What can hang from each mark
fupar: kudi vutes
lagir: fupar muzep sises
vakul: fupar natogo noko
kudi: lagir natogo sises votibud vutes
kuponov: noko vutes
muzep: noko vakul
vutes: sises
sises: kudi lagir noko vutes
votibud: kuponov noko
noko: kudi kuponov vakul
natogo: lagir muzep sises vakul votibud

Every row comes from one small tree of marks. The marks that hang from a mark follow it in brackets, in alphabetical order. Every link used is in the known rows. Which tree was each row made from?
Each row is shifted at random along 5 fixed directions that mean nothing.
Known rows
votibud{kuponov noko{kudi{lagir}}}: [ 103   44 -188   63  -90 -240  -23  -65  -34  202  -72  258   87  -35
  -68  173 -118  111 -313  120  112  127  156  115   94   17 -122   26
 -119   43   36 -207  -28  234 -220  -77   27 -152   80  -14   57  215
  209  -86  142  -61]
natogo{lagir{fupar sises} muzep}: [ 201  394   35  241 -354  300   95  299  -57  349  531 -452   73  -76
  139 -259  115  -61   96 -400  231  176   16 -361 -323 -213  -54  -44
   49 -241  419 -154 -354   43  238 -150  242  332   40   -2   84 -103
 -107  -71  391  181]
kuponov{noko vutes{sises}}: [ -17 -366  -29 -181  220  146  -27   45  145   44   69 -215  -68 -247
   48   -9  157  239  397 -119 -226 -189  134   30  140  375 -136  -65
  191   31  -63  212  -64 -388  381 -225  -95 -182  299  121  -95 -166
 -235  -45   85  110]
natogo{sises{lagir{muzep{vakul{fupar noko{kuponov}}}} vutes}}: [  58   -7  -24  165 -173 -141  301 -245 -103  -32  152   -6  239   10
   29 -102  -33   18 -195  285 -114  276 -179  -67   54 -221    2  -81
 -207   16 -248   50  -58    6 -384   46  181 -200   62   16  -67   73
  243   19 -194  259]
sises{kudi{lagir natogo{muzep vakul} vutes}}: [ 277  253 -139  141 -260   29  121  -61  -24  285  -78  382  333   60
 -135   48  -99 -124 -392   18  149  417   -5  -28 -195 -189  279  159
 -129 -177  149 -290 -141  264 -355  -82  267  201 -107  -60  130 -116
   83  -30  251  -78]
sises{kudi lagir{muzep}}: [ 208 -258 -162  124  151 -306   13  -36 -187  116  -16  299  170 -205
  184 -109  -75  168   49  -68 -189 -118 -120 -106  529   77 -126 -217
 -121  276 -206  -62 -183    7  -90 -386   92 -206   67  -63 -204 -255
 -212  124    2  238]
lagir{fupar muzep{noko{kuponov{vutes{sises}}} vakul{natogo}}}: [ -73 -400   77 -111   40  -22  114 -353   44  -98   67 -176 -174  -13
   96  150   50  235  231   16 -312  179 -301  -11  276  222 -320 -157
  -25   98 -448  346   71 -321  -45 -191  -66 -319  324  207 -252  104
  114   17 -152  186]
sises{kudi noko{kuponov}}: [ -70  317   21  225   59  168  348  178   81   94  337 -207  292   37
 -123 -255  154  122 -456 -386   45  343  204  -68 -142 -442  -97 -140
  -84 -539  179 -252 -333  223   43  -24  109   17  -37  -16   99   80
   18  -40   38  152]
sises{kudi{lagir natogo{muzep}}}: [ 143  153   14  160 -156  157   83  103   29  286   65  -16  194   73
 -168   76  -54  -54 -138 -146  119  317   83 -168 -160  -84  120  -19
  -38 -160  161 -190 -141   85  -46  -34  173  210   45  -39  152  -31
  108 -112  231   31]
kudi{lagir{fupar sises{noko vutes}} votibud}: [ 390  169  -32  171 -139  325  231  142   10  395  101 -316    1  433
 -213 -140   87 -109   33 -337  250  175 -223 -348 -415 -191  205   89
  125    8  657 -192 -325  -64  168  128  266  334  -17 -173  199 -257
  -85  -24  324   96]
vutes{sises{kudi{natogo} lagir noko{vakul}}}: [  21 -339  -13  -93  539   14  163  -76  -66   63   10  264  337  -54
  -40  -70  353  191 -133 -161 -260  128  -70  -23   76  -47  298  -53
   12  -61 -168  102 -255   -7   73 -136   89 -154 -193  -68   54 -377
 -337  -36 -126  144]
votibud{kuponov{vutes{sises}}}: [   0  550   -4   69   23  168  159  419   52  132  382  -59   55 -129
  -31 -668  352  -54 -189 -303  167  145  251 -107 -409 -484  188  179
   91 -355  513 -251 -314  273  514  -31  163  204 -371  -50  174 -134
 -416 -156  298   91]
votibud{kuponov noko{kudi{natogo sises}}}: [ 228 -118  -29   42 -192  106  -63    4  105  422 -118 -228  -91  226
 -253  399 -170  124   -7   34  198  256   71   28 -154  199 -100   31
   50  218  322 -130   26 -104  -14  147    7   96  271    5  199  263
  379 -170  364 -116]
vutes{sises{noko{kudi kuponov}}}: [ 417  -37   -6  225 -348 -533  105  -29  -88  207    3  241  -67  172
  248 -260 -310   64 -285  329  238   40 -165 -106  369 -542   76  160
 -322  409  251 -512  -22  172 -383  146   41 -269 -394 -220 -194 -208
 -149   -5  170   56]
lagir{fupar muzep{noko{kudi{natogo vutes}}}}: [  39 -196   32  -40  174   43   56 -150  -25  -45  -82  131  -87   49
  -28  162   91   59  190 -135 -200  144 -271  -39  104  312  -54  -20
  142  137 -116  294  -85 -118   32 -111   89  -27  270   98   -9  -50
  -46   49  -25   18]
lagir{fupar muzep{vakul{natogo}} sises{noko{kuponov} vutes}}: [ -53 -175  -82   83  107   46  298 -216 -139   66  188 -170  204  -24
   47  -26  173  235  -36 -340 -305  243 -260  -77  163   24 -307 -310
  -46 -197 -248  173 -327 -156 -106 -274  139 -192  357  106 -207   32
   81   97 -108  342]
vutes{sises{kudi lagir{muzep} noko{vakul{fupar}}}}: [ 338  -45   -8  248 -122 -370  198   -2 -176  202  152  148  237  154
  104 -423  -97   58 -189  246   87   59 -241 -239  222 -571  174  102
 -240  328  198 -288 -161  -10 -244   24  232 -133 -343 -398  -81 -419
 -203    5   16  177]
fupar{kudi vutes{sises{lagir noko{vakul{natogo}}}}}: [  -6 -267 -195   52 -200 -109   58 -139 -103  140  -93 -110  468  226
 -354  304 -270  270 -216  -33 -235  361  -51   63  297  -29 -223  -18
 -145 -335 -283  -67 -122 -146 -217  -42 -102 -176  244  -60 -117  125
  307 -102 -143  137]
kudi{lagir{fupar} natogo}: [-155 -477 -172 -230  431   11 -132 -288 -161  -92 -339  479  224 -181
  -73  479  200  137  140 -119 -505  -19  -72  186  312  655   17  -88
   31  -81 -576  425  -89  -56 -103 -410  -11 -162  317  228  -67  -44
  -13    7 -235   67]
vutes{sises{kudi lagir{fupar}}}: [ 379  366   50  238 -214  318  221  390   99  329  345 -659   16  457
 -248 -367   68 -116    2 -258  291  265  -82 -524 -470 -557  211  125
   47 -141  688 -265 -188 -138  322  279  149  403 -214 -292  277 -169
  -32  -92  181  160]
natogo{muzep sises{kudi vutes} vakul{noko}}: [ 350  -63 -172   56 -243 -135  261 -342  -44   41  -23  130  234   58
  148   -8  -91 -103 -210  381  186  232 -208 -123 -115 -195  330  110
 -120  243 -141  -31   15  -47 -509  180  131  -23 -195 -137  -65 -150
  122  195  -53   -9]
noko{kudi{lagir natogo votibud} kuponov vakul{fupar}}: [-289 -308  302   69  164  201  -63  103   25  -33   -7 -105  -28    8
 -279  535  121   54   60  -10 -314  276  105  121   62  317  -36  -72
   23 -190  -95  300  -85  -90  -96   40  -92 -159  422  193  288  180
  346 -362 -144   31]
natogo{lagir muzep{vakul} sises{kudi} votibud}: [ 208 -125  132  -64  -11  214  187 -275  104    5  221 -174 -121  -92
  231  162  185 -159  125   96  165  328 -174 -274 -386  130  378   33
   54  131 -208  225   46 -124 -159  132    6   86 -200  100  152 -145
    1   62    9  -56]
vakul{fupar{kudi{lagir sises}}}: [ 233   17    0  125 -234 -342 -204  114 -265  138 -130  507   11   86
   30 -167 -162 -172   57  305   28 -106 -230  -27  231 -181  337  347
 -153  398  223 -184  -71  251  -46   61  147   83 -301 -192   37 -343
 -324 -182  203   72]
fupar{kudi{natogo votibud} vutes{sises{lagir noko{vakul}}}}: [ 136 -123  105   21   63  170    1  109  -44  254  -10   37  111  292
 -275  -62  128   39   17 -234   -3  275 -137 -123 -133 -134  346  199
  104  -19  337 -118 -297    7  273  130   55  184 -222 -146  182 -350
 -335 -193  242   28]
sises{kudi{lagir{fupar} natogo{muzep votibud}} noko vutes}: [ 133   30   28   96  272  388  273   43  -17  183  162  -26  270   25
  -66   -9  370  -23   -1 -465  -20  322  -53 -285 -327   81  348 -103
  162 -170  159   97 -460  -53   98  -97  196  232   11  -43  233 -302
 -216   35  158   94]
lagir{muzep sises{noko{kudi{votibud} vakul}}}: [ -92  233  217   61  168  409  340  159   87   12  367 -435  -21  259
 -241 -230  436 -107 -142 -322  185  369  -50 -234 -653 -370  213  122
  244 -302  391   90 -267  -33  223  287  177  210 -100 -142  299 -160
   -6 -123  -69  -45]
kuponov{noko{kudi{lagir natogo sises}} vutes}: [  83 -162 -130  -85  -14  161   35  -30  183  207 -148  -62  148   12
 -314  337  -32   78   14   48 -116  129  136   82 -102  305  -18  152
  133 -136   30   81   50 -250  -73   10   55  -39  441   66   89   29
  250 -176   48  -50]
sises{kudi lagir{muzep{noko}} vutes}: [ -92   83  -51  -57  477  349  426  -84  168 -171  198 -243  239   97
 -282 -127  392    3 -137 -367 -165  337  -52 -217 -383  -39   89 -196
  187 -394 -185  299 -208  -48  233   34  129   72   87   12  184  -15
   40  116 -336  145]
votibud{kuponov{noko{kudi}}}: [ 220 -423   90   90 -143  -70 -155   49  150  270   23 -429 -392  -55
  165  261 -233  215  447  122   94 -276   50  -87  290  399 -339 -172
  119  561  263   19   96 -455   80   10 -127 -175  514   14  -58   49
  104  -41  380   31]
sises{kudi{votibud{noko{vakul}}} lagir{muzep}}: [ 163   55 -205  153 -111  -12  236 -187   66  252   -7 -116  322  282
 -347  190 -153  128 -492    8  148  451   47  -38  -94 -224 -187  -12
 -145 -197    4 -217  -44    8 -435  -17   98  -86  127 -166   62  206
  506   39 -109  -90]
sises{lagir{fupar{kudi}} vutes}: [   1  268 -184   58  256   47  138  157 -131  -64  153  101  331   -1
 -121 -342  307  -85 -132 -307 -184   66  -62 -156 -117 -233  205   76
   62 -351   78   74 -361  133  174  -46  127  129 -133 -107   82 -182
 -310   55 -171  198]
noko{kudi{lagir natogo} vakul}: [ -80  161  192   89  -91  318   69  183  167  141  150 -386   56  208
 -359  251   35  -40 -124  -83   34  357  114  -65 -399  -82   18   36
  117 -344  250   32   13  -82   -5  256   45  161  260  -11  325  180
  395 -277    8  -39]
muzep{noko{kuponov} vakul}: [ -94   44  335   45 -127  361  160  -64  325   75  323 -691 -316  152
  -66  171  -51  160   37 -180   82  313  -26  -48 -225  -18 -362 -295
   66 -180   82   60  107  -77  181  139  -47    2  306  236  110  355
  289  -69  171   70]
fupar{kudi{lagir votibud{kuponov}} vutes}: [ 222 -101 -211  110 -141 -473 -279   -7 -284  211 -294  815  -15 -110
   91  -34 -220   38  -60   21  -26  -76  -97  116  557  112   59  170
 -155  334   79 -304 -230  439  -40 -299   32  -87 -179  -10 -122 -211
 -437  -51  396   37]
kudi{lagir{fupar} votibud vutes}: [ 348 -113 -231   73 -214 -210  -64 -193 -108  171 -422  458   17  269
 -149  277 -274  -82  -95  182   34   81 -235   41  201  150   92  242
 -157  221   73 -162    7   98 -413 -103  109  -23   32  -22  -30  -75
  102   40   88 -109]
votibud{kuponov{noko vutes}}: [ 108  216 -169  115 -127 -159   40  110   64  237  168   95   59 -298
  194 -380    8  122 -130   -6  134 -186  240   57   90 -157 -178   71
    9   20  321 -270 -115   30   27 -211  127 -117   70  -51 -147  -53
 -231   13  372   29]
lagir{muzep{noko} sises}: [ -40 -363   14 -181  234  135   68 -268   12  -76    0 -117 -159  -26
   60  152  156  123  306 -164 -167   24 -233  -53   57  380 -151 -187
  170  153 -323  389  -16 -172  195 -190   25  -92  249  168 -105  -59
  -33   99  -93   89]
votibud{noko{kuponov vakul}}: [   6  -89  264  -23   78   45  -50  -71  156  -50  105 -166 -336  168
   84   -3  249  -80   86  304  171  -39 -107   -9 -341 -129  230  152
   70  429  279  101  138 -163  -85  415  -37   -1  -92 -108  166  -21
   73 -128  -15 -137]
kuponov{noko{kudi vakul} vutes}: [ -21  476 -125  120  -72 -350  192  102   38  -43  281  297  240 -255
  172 -591  119  -30 -544  249  127  -45  156   94  -67 -690   67  355
  -61 -233  227 -256  -22  189 -313  106  153 -231 -268 -246 -108 -137
 -226   -4  -98  -78]
votibud{kuponov noko{vakul{fupar{kudi} natogo{muzep sises}}}}: [-264 -115   96    5   99  -79 -120    2 -254  -25  248  200  157 -357
  157  -23  349   -5   79  133 -100   99   70  111  -15   71  183  109
   12   77 -154  247 -228   41   40  -31   24  -68  -48    8   77  -13
 -143 -235   66   55]

Write each row's tree
[-172  126   71 -105  350  390    8  201  -50   94   61  258  230 -114
 -245  -46  449  -40  -55 -409 -178  238  121   60 -353  110  337   63
  162 -395   69   86 -312  306  424 -141  196  256  -81  139  297 -192
 -279 -259  137   79]  kudi{lagir natogo sises}
[ 102   85 -129  112 -110 -256  -40   79 -116  218   28  366  369 -136
  -24 -282    2    5 -176  269  -97  -75    1  101  143 -295  172  377
  -62   27  213 -128 -103    1 -205  -31  212  -90  -48 -220  -57 -289
 -248 -160  107   52]  kuponov{noko{vakul{fupar{kudi{natogo sises{lagir}}}}} vutes}
[ 109 -141   89   47  125  276  180   46  148  125   94 -327    1  150
 -134   51  125  111   73 -214  -47  147  -40  -46 -182   71   19 -159
   80   12  217    5 -232 -112  173  116   66   51  182   81  126  -54
   25  -50  125  146]  kudi{sises{noko{kuponov} vutes}}
[-264  -79  199  148 -144   23  159 -209 -103 -129  263  -38   95 -196
  159  180   44  130  -99   61 -165  337   15   35  148  116 -209 -207
 -153 -167 -450  225 -100   58 -305 -233  -18 -265  244  218   -3  211
  272  -90  -81  129]  natogo{lagir{muzep{vakul{fupar noko{kuponov}}}} votibud}
[ 127  319 -128   78 -249  -55  232   -6  200   51   -6  -71   42  201
 -198 -147  -74 -164 -379  246  304  153  124  -57 -302 -402  115  420
   10 -170  321 -219  129  -81 -336  331   46  -35  -91 -218   48   49
  198  -14  -65 -255]  kuponov{noko{kudi{votibud}} vutes}
[ 380 -135 -121  119 -358 -187   73 -192 -157  244   99  203  193 -211
  390  -17 -190   66  -18  216   67    6 -157  -44  201   39   60  -56
 -134  315  -71 -134 -102   45 -330 -161  120 -118  -17    9 -161 -190
  -67   72  297  166]  natogo{lagir sises{vutes} vakul{noko}}
[-106  455    7   39   61  417  109  378   44   45  194 -123  194  126
 -431 -216  255 -102 -151 -462  -19  393  128    7 -482 -193  181  192
  167 -625  348  -53 -356  296  511   71  142  389  -65   70  344  -15
 -171 -202  137   48]  fupar{kudi{sises vutes}}
[ 269   64  -32   67  180 -126  139    9  -48   44 -109  511   61  154
    0 -293  168 -170 -146   76  109  -17 -215 -105 -132 -233  526  252
  -12  279  295 -172 -164  189  -36  131  232  116 -374 -209  140 -452
 -398  -11  112  -12]  sises{kudi{lagir vutes} noko}
[ 221 -339  128   71   81  -62   36  -50  -29  249   32  205 -112   -7
  113   -9   -2  210  139 -193 -142  193 -177 -146  378  118  -36 -194
  -72  286  -56  -81 -189  107  175 -303  100 -143   34  101  -72 -245
 -261 -104  293  260]  vutes{sises{kudi{lagir{muzep{noko{kuponov}}} natogo}}}
[ -15 -237  -77   23  307  -38  -18    9 -176  125  -57  439  239 -266
   10   52  123  168   57 -320 -339   73    0    2  370  311  -46 -215
   -5  -31 -266   72 -293  120  114 -498  131  -79  187   95  -51 -212
 -230  -44   84  222]  sises{kudi{lagir{muzep} natogo}}
[ 417  -61 -112  100  -20 -202  124  -56 -105  121  172  298  119 -288
  405 -256   73 -119   69   99   68   -4 -175 -257   65  -47  355   22
  -84  344  -31  -84 -213   76 -127  -65  173   -9 -302  -52  -71 -400
 -379  117  141  167]  natogo{lagir muzep sises{kudi vutes}}
[ -15  102  -19  -77  255  329  186   70  -17  -59  199 -240  136  161
 -217 -230  445  -71   82 -302  -96  228  -66 -288 -409 -119  247   76
  136 -287   35  203 -235  -99  328  -14  136  214 -120  -66  159 -205
 -116  -31 -211  130]  vutes{sises{lagir{fupar muzep}}}
[-224 -382   76   19   92 -263  -85 -267 -268 -160  -58  440  132 -293
  264  179  159   69   49  277 -163   15  -99  166  260  243  154   25
  -62  313 -360  274 -146  -85 -368  -84  -61 -271   -1   -9  -80 -110
  -89  -35  -54  -64]  sises{noko{vakul{fupar{vutes} natogo{muzep votibud{kuponov}}}}}
[  56 -406 -283 -293  237   84  246 -448  178 -145 -337  -95  272  272
 -377  391   56   61 -101  221 -183  176  -40   38 -150  233  140  112
   10 -146 -449  284  165 -400 -290  105  -76 -177  136   16  -21   44
  392   89 -506  -95]  kuponov{vutes{sises{lagir noko}}}
